Here is a tiny trained network, its code and every weight. The questions are about switching its units off for an input and a target symbol, where a switched-off unit gives its printed mean instead of its output.

import numpy as np


def w(rows, s, z=0):
    codes = np.array(rows[::2]) - 128.0
    scale = np.full(codes.shape[1], s)
    scale[-1] = z or s
    return codes * scale


def f(y):
    return y / 2 * (1 + np.tanh(0.7978845608 * (y + 0.044715 * y**3)))


def softmax(a):
    e = np.exp(a - a.max(-1, keepdims=True))
    return e / e.sum(-1, keepdims=True)


def log_softmax(a):
    a = a - a.max(-1, keepdims=True)
    return a - np.log(np.exp(a).sum(-1, keepdims=True))


def net(x, mask):
    ids = ['αγζηθλμξπτω'.index(c) for c in x.split()]
    T = len(ids)
    res = E[ids] + P[:T]
    u = 0
    for l in range(2):
        r = res
        for j in range(2):
            rows = slice(2 * j, 2 * j + 2)
            q, k, v = (r @ M[l][rows].T for M in (Q, K, V))
            z = softmax(np.where(np.tri(T) > 0, q @ k.T / 2**0.5, -1e9)) @ v
            o = O[l][rows]
            res = res + np.where(mask[u + j], z, o[:, -1]) @ o[:, :-1]
        u += 2
        y = f(res @ A[l][:, :-1].T + A[l][:, -1])
        res = res + np.where(mask[u : u + 4], y, B[l][:, -1]) @ B[l][:, :-1]
        u += 4
    return log_softmax(res[-1] @ U[:, :-1].T + U[:, -1])


Q, K, V, O, A, B = {}, {}, {}, {}, {}, {}
E = w([
[136,184,119],'α',
[138,173,133],'γ',
[126,77,93],'ζ',
[143,185,105],'η',
[20,129,48],'θ',
[129,94,6],'λ',
[106,4,160],'μ',
[224,83,121],'ξ',
[11,98,231],'π',
[144,198,70],'τ',
[141,172,141],'ω',
],0.011)
P = w([
[124,251,199],'0',
[146,175,162],'1',
[154,136,149],'2',
[146,95,133],'3',
[167,84,119],'4',
[142,64,110],'5',
[161,31,114],'6',
[143,34,104],'7',
[154,21,95],'8',
[148,2,89],'9',
[133,24,72],'10',
[156,24,85],'11',
[134,1,80],'12',
[134,30,85],'13',
],0.0027)
Q[0] = w([
[54,218,150],'L0H1',
[177,254,99],'L0H1',
[178,71,103],'L0H2',
[14,172,191],'L0H2',
],0.0092)
K[0] = w([
[203,143,149],'L0H1',
[160,198,66],'L0H1',
[148,76,154],'L0H2',
[70,249,159],'L0H2',
],0.012)
V[0] = w([
[104,48,129],'L0H1',
[58,119,128],'L0H1',
[56,141,91],'L0H2',
[135,253,186],'L0H2',
],0.0074)
O[0] = w([
[110,3,156,118],'L0H1',
[242,50,120,121],'L0H1',
[45,69,26,104],'L0H2',
[67,252,187,4],'L0H2',
],0.0057,0.0017)
A[0] = w([
[195,124,77,116],'L0N1',
[137,248,170,118],'L0N2',
[151,2,122,176],'L0N3',
[125,179,109,250],'L0N4',
],0.0077,0.0022)
B[0] = w([
[172,221,134,178],'L0N1',
[174,254,209,169],'L0N2',
[197,63,207,254],'L0N3',
[59,172,96,178],'L0N4',
],0.0051,0.0045)
Q[1] = w([
[170,238,109],'L1H1',
[113,177,134],'L1H1',
[196,162,141],'L1H2',
[129,2,177],'L1H2',
],0.0083)
K[1] = w([
[197,22,161],'L1H1',
[178,66,157],'L1H1',
[179,17,162],'L1H2',
[196,254,149],'L1H2',
],0.0076)
V[1] = w([
[172,148,53],'L1H1',
[255,63,143],'L1H1',
[156,132,55],'L1H2',
[203,166,141],'L1H2',
],0.0091)
O[1] = w([
[179,167,105,188],'L1H1',
[202,62,147,142],'L1H1',
[144,172,27,140],'L1H2',
[254,201,145,252],'L1H2',
],0.0088,0.0029)
A[1] = w([
[31,203,148,254],'L1N1',
[148,41,111,121],'L1N2',
[129,221,26,81],'L1N3',
[255,206,167,35],'L1N4',
],0.0068,0.0044)
B[1] = w([
[3,114,115,228],'L1N1',
[63,171,106,188],'L1N2',
[184,150,26,214],'L1N3',
[147,233,209,253],'L1N4',
],0.0058,0.005)
U = w([
[79,174,157,2],'α',
[28,112,34,155],'γ',
[3,115,218,190],'ζ',
[92,146,141,25],'η',
[69,163,160,32],'θ',
[86,182,135,41],'λ',
[92,207,99,21],'μ',
[219,174,194,146],'ξ',
[54,164,194,81],'π',
[173,123,2,232],'τ',
[99,51,209,211],'ω',
],0.0049,0.0051)

Each question gives the input, a string of symbols that net reads in full, and the target symbol t.
The units are the heads (2 rows each of Q, K, V and O) and the neurons (one row each of A and B). Each row of codes is followed by its name. A weight is (code - 128) times the scale printed after its matrix; where a second scale follows, it is the last column's (O, A, B and U).
mask holds one flag per unit, layer by layer, with each layer's heads first. A switched-off unit (its flag False) gives its mean, the last column of its rows in O or B, instead of its output. The means were averaged over made-up inputs and are rounded, as every weight is.
A unit's drop is (log p(t) with every unit on - log p(t) with that unit switched off) / (log p(t) with every unit on - log p(t) with every unit switched off).
The circuit of an input: a set's keep is (log p(t) with only the set's units on - log p(t) with every unit switched off) / (log p(t) with every unit on - log p(t) with every unit switched off). Starting from all 12 units, units are removed one at a time, each time the one whose removal leaves the highest keep (on an exact tie, the one counted first), for as long as the keep stays at least 0.8.
units of the circuit, in order: the units of the circuit, biggest drop first
k most important neurons: the k neurons with the biggest drops, biggest first
top k neurons in layer l: the k neurons of layer l with the biggest drops, biggest first
heads that matter: for each layer, one digit per head in row order, 1 if its drop is at least 0.15 and else 0, layers parted by /
drop of u: that unit's drop, to one decimal
input τ ξ α, target ξ: units of the circuit, in order : [L1H1, L1H2, L0H2, L1N4]
input γ ξ ξ τ ω γ, target ξ: units of the circuit, in order : [L0H2, L1H1, L1H2, L1N4]
input τ π η η ω, target ζ: heads that matter : 11 / 11
input θ τ τ η θ τ, target γ: heads that matter : 01 / 11
input τ ξ γ ξ ω, target ξ: units of the circuit, in order : [L1H1, L0H2, L1H2, L1N4]
input π γ τ γ, target ζ: top neuron in layer 0 : [L0N2]
input α η ω ξ η τ τ τ η τ, target ξ: 4 most important neurons : [L0N2, L1N4, L1N1, L1N2]
input τ θ ω, target γ: heads that matter : 01 / 11
input ω τ ω γ α τ π α, target ζ: 2 most important neurons : [L0N2, L1N1]
input θ ω ξ τ ξ θ, target γ: top 2 neurons in layer 1 : [L1N1, L1N4]
input α γ θ γ, target γ: 3 most important neurons : [L0N3, L1N1, L1N4]
input α ξ ξ τ, target ξ: 2 most important neurons : [L1N4, L0N2]
input ω η α ω ξ ω, target ξ: 3 most important neurons : [L0N2, L1N4, L1N1]
input π τ τ, target ζ: top neuron in layer 1 : [L1N1]
input η τ τ, target μ: top 2 neurons in layer 0 : [L0N2, L0N3]
input η γ π η τ ω ξ η, target ξ: heads that matter : 11 / 10
input ω α τ ξ ω η, target ξ: 2 most important neurons : [L0N2, L1N4]
input α η π θ τ, target γ: 2 most important neurons : [L0N3, L1N1]
input λ λ τ, target τ: 2 most important neurons : [L1N3, L0N3]
input θ τ η, target γ: 2 most important neurons : [L1N1, L0N3]
input ξ ξ α, target ξ: drop of L0H2 : 0.5
